Below is a small trained network, with its code and all its weights. Each question gives an input and a target symbol and asks what happens when units are switched off, that is, made to give their printed mean instead of their output.

import numpy as np


def w(rows, s, z=0):
    codes = np.array(rows[::2]) - 128.0
    scale = np.full(codes.shape[1], s)
    scale[-1] = z or s
    return codes * scale


def norm(h):
    return h / np.sqrt((h * h).mean(-1, keepdims=True) + 1e-5)


def f(y):
    return np.maximum(y, 0)


def softmax(a):
    e = np.exp(a - a.max(-1, keepdims=True))
    return e / e.sum(-1, keepdims=True)


def log_softmax(a):
    a = a - a.max(-1, keepdims=True)
    return a - np.log(np.exp(a).sum(-1, keepdims=True))


def net(x, mask):
    ids = ['αγεζηθλμξστφψω'.index(c) for c in x.split()]
    T = len(ids)
    res = E[ids] + P[:T]
    u = 0
    for l in range(2):
        r = norm(res)
        for j in range(3):
            rows = slice(2 * j, 2 * j + 2)
            q, k, v = (r @ M[l][rows].T for M in (Q, K, V))
            z = softmax(np.where(np.tri(T) > 0, q @ k.T / 2**0.5, -1e9)) @ v
            o = O[l][rows]
            res = res + np.where(mask[u + j], z, o[:, -1]) @ o[:, :-1]
        u += 3
        y = f(norm(res) @ A[l][:, :-1].T + A[l][:, -1])
        res = res + np.where(mask[u : u + 4], y, B[l][:, -1]) @ B[l][:, :-1]
        u += 4
    return log_softmax(norm(res)[-1] @ U[:, :-1].T + U[:, -1])


Q, K, V, O, A, B = {}, {}, {}, {}, {}, {}
E = w([
[132,118,84],'α',
[95,201,152],'γ',
[156,100,133],'ε',
[98,187,165],'ζ',
[93,202,156],'η',
[119,162,84],'θ',
[120,249,115],'λ',
[141,101,101],'μ',
[107,182,178],'ξ',
[142,100,97],'σ',
[154,97,115],'τ',
[113,189,127],'φ',
[95,163,189],'ψ',
[124,133,58],'ω',
],0.019)
P = w([
[143,125,124],'0',
[200,170,177],'1',
[58,183,121],'2',
[150,110,123],'3',
[116,166,137],'4',
[53,160,143],'5',
[141,119,131],'6',
[114,167,143],'7',
[182,18,173],'8',
[145,127,127],'9',
[117,170,138],'10',
[54,155,150],'11',
[137,136,130],'12',
[104,65,5],'13',
],0.017)
Q[0] = w([
[185,151,104],'L0H0',
[202,110,171],'L0H0',
[213,233,119],'L0H1',
[52,174,187],'L0H1',
[102,201,60],'L0H2',
[237,128,250],'L0H2',
],0.011)
K[0] = w([
[33,106,137],'L0H0',
[80,47,75],'L0H0',
[153,238,186],'L0H1',
[60,186,135],'L0H1',
[63,193,55],'L0H2',
[155,103,245],'L0H2',
],0.011)
V[0] = w([
[123,177,188],'L0H0',
[77,153,5],'L0H0',
[46,233,160],'L0H1',
[166,142,135],'L0H1',
[158,94,246],'L0H2',
[184,139,130],'L0H2',
],0.011)
O[0] = w([
[240,47,107,157],'L0H0',
[248,240,49,170],'L0H0',
[223,88,190,179],'L0H1',
[115,253,192,145],'L0H1',
[73,132,176,2],'L0H2',
[115,192,157,137],'L0H2',
],0.0063)
A[0] = w([
[193,161,138,221],'L0N0',
[94,236,140,161],'L0N1',
[197,56,67,5],'L0N2',
[195,127,1,225],'L0N3',
],0.0094,0.0027)
B[0] = w([
[85,121,208,202],'L0N0',
[65,118,193,183],'L0N1',
[2,168,53,171],'L0N2',
[65,68,87,255],'L0N3',
],0.0076,0.0089)
Q[1] = w([
[137,149,160],'L1H0',
[33,136,160],'L1H0',
[178,122,135],'L1H1',
[125,141,252],'L1H1',
[143,94,111],'L1H2',
[100,217,89],'L1H2',
],0.023)
K[1] = w([
[150,164,67],'L1H0',
[21,153,41],'L1H0',
[193,105,126],'L1H1',
[157,68,4],'L1H1',
[127,162,150],'L1H2',
[87,111,55],'L1H2',
],0.013)
V[1] = w([
[187,254,139],'L1H0',
[121,207,78],'L1H0',
[208,144,70],'L1H1',
[234,176,85],'L1H1',
[210,169,81],'L1H2',
[92,123,190],'L1H2',
],0.007)
O[1] = w([
[201,106,66,21],'L1H0',
[139,47,171,229],'L1H0',
[178,158,165,2],'L1H1',
[121,109,133,13],'L1H1',
[127,121,106,44],'L1H2',
[50,53,3,141],'L1H2',
],0.0052,0.0018)
A[1] = w([
[121,185,254,92],'L1N0',
[128,157,220,85],'L1N1',
[49,64,182,125],'L1N2',
[72,66,201,3],'L1N3',
],0.0097,0.0071)
B[1] = w([
[96,45,3,254],'L1N0',
[111,156,67,207],'L1N1',
[133,130,166,223],'L1N2',
[133,82,128,145],'L1N3',
],0.015,0.0054)
U = w([
[106,253,44,124],'α',
[211,105,97,56],'γ',
[45,168,179,224],'ε',
[162,84,146,109],'ζ',
[216,81,88,53],'η',
[180,216,84,137],'θ',
[193,173,106,84],'λ',
[86,235,138,109],'μ',
[135,47,144,10],'ξ',
[71,168,107,50],'σ',
[84,226,175,180],'τ',
[220,162,162,254],'φ',
[119,16,240,171],'ψ',
[150,227,77,122],'ω',
],0.012,0.0048)

Each question gives the input, a string of symbols that net reads in full, and the target symbol t.
The units are the heads (2 rows each of Q, K, V and O) and the neurons (one row each of A and B). Each row of codes is followed by its name. A weight is (code - 128) times the scale printed after its matrix; where a second scale follows, it is the last column's (O, A, B and U).
mask holds one flag per unit, layer by layer, with each layer's heads first. A switched-off unit (its flag False) gives its mean, the last column of its rows in O or B, instead of its output. The means were averaged over made-up inputs and are rounded, as every weight is.
A unit's drop is (log p(t) with every unit on - log p(t) with that unit switched off) / (log p(t) with every unit on - log p(t) with every unit switched off).
The circuit of an input: a set's keep is (log p(t) with only the set's units on - log p(t) with every unit switched off) / (log p(t) with every unit on - log p(t) with every unit switched off). Starting from the 12 units with the biggest drops (on a tie, the unit counted first), units are removed one at a time, each time the one whose removal leaves the highest keep (on an exact tie, the one counted first), for as long as the keep stays at least 0.8.
units of the circuit, in order: the units of the circuit, biggest drop first
most important unit: the unit with the biggest drop
top k neurons: the k neurons with the biggest drops, biggest first
top k neurons in layer l: the k neurons of layer l with the biggest drops, biggest first
which heads matter: for each layer, one digit per head in row order, 1 if its drop is at least 0.15 and else 0, layers parted by /
input λ ξ ε, target ψ: units of the circuit, in order : L0H1, L1N0
input σ ε η α φ ε τ γ θ, target ε: most important unit : L0H1
input η ε θ ε η σ, target ψ: units of the circuit, in order : L0H0, L0H1
input τ ω α α, target α: which heads matter : 100 / 000
input η η ε α η τ, target ψ: top 4 neurons : L1N0, L1N1, L1N2, L0N3
input ε μ ψ, target ψ: units of the circuit, in order : L0H1, L0H0
input α τ τ ψ α η φ ω ξ α ε ψ, target ψ: units of the circuit, in order : L0H0, L0H1
input ω θ ε α, target α: units of the circuit, in order : L0H1, L0H0
input α ζ θ τ ε α τ, target ε: which heads matter : 011 / 000
input σ ω α α τ θ η η η ξ ε μ, target ψ: top 3 neurons : L1N0, L1N1, L1N2
input η ω θ, target ε: top 4 neurons : L0N3, L0N0, L1N0, L1N1
input ζ ε γ ε α θ α ζ α, target ε: units of the circuit, in order : L0H1, L1N0, L0H2
input ε α ω α α ω μ μ, target α: which heads matter : 101 / 000
input θ ε ε, target ψ: most important unit : L0H0
input μ α α ω ω λ φ, target φ: which heads matter : 011 / 100
input τ η α α ε ξ ζ θ λ α ε α, target ψ: top 3 neurons in layer 1 : L1N0, L1N1, L1N2
input μ ε μ, target ψ: top 4 neurons : L1N0, L1N1, L1N2, L0N3
input α ε ζ, target ψ: top 2 neurons in layer 1 : L1N2, L1N3
input ω η α ε, target ε: top 2 neurons in layer 0 : L0N1, L0N3
input α α α φ, target φ: most important unit : L1H0
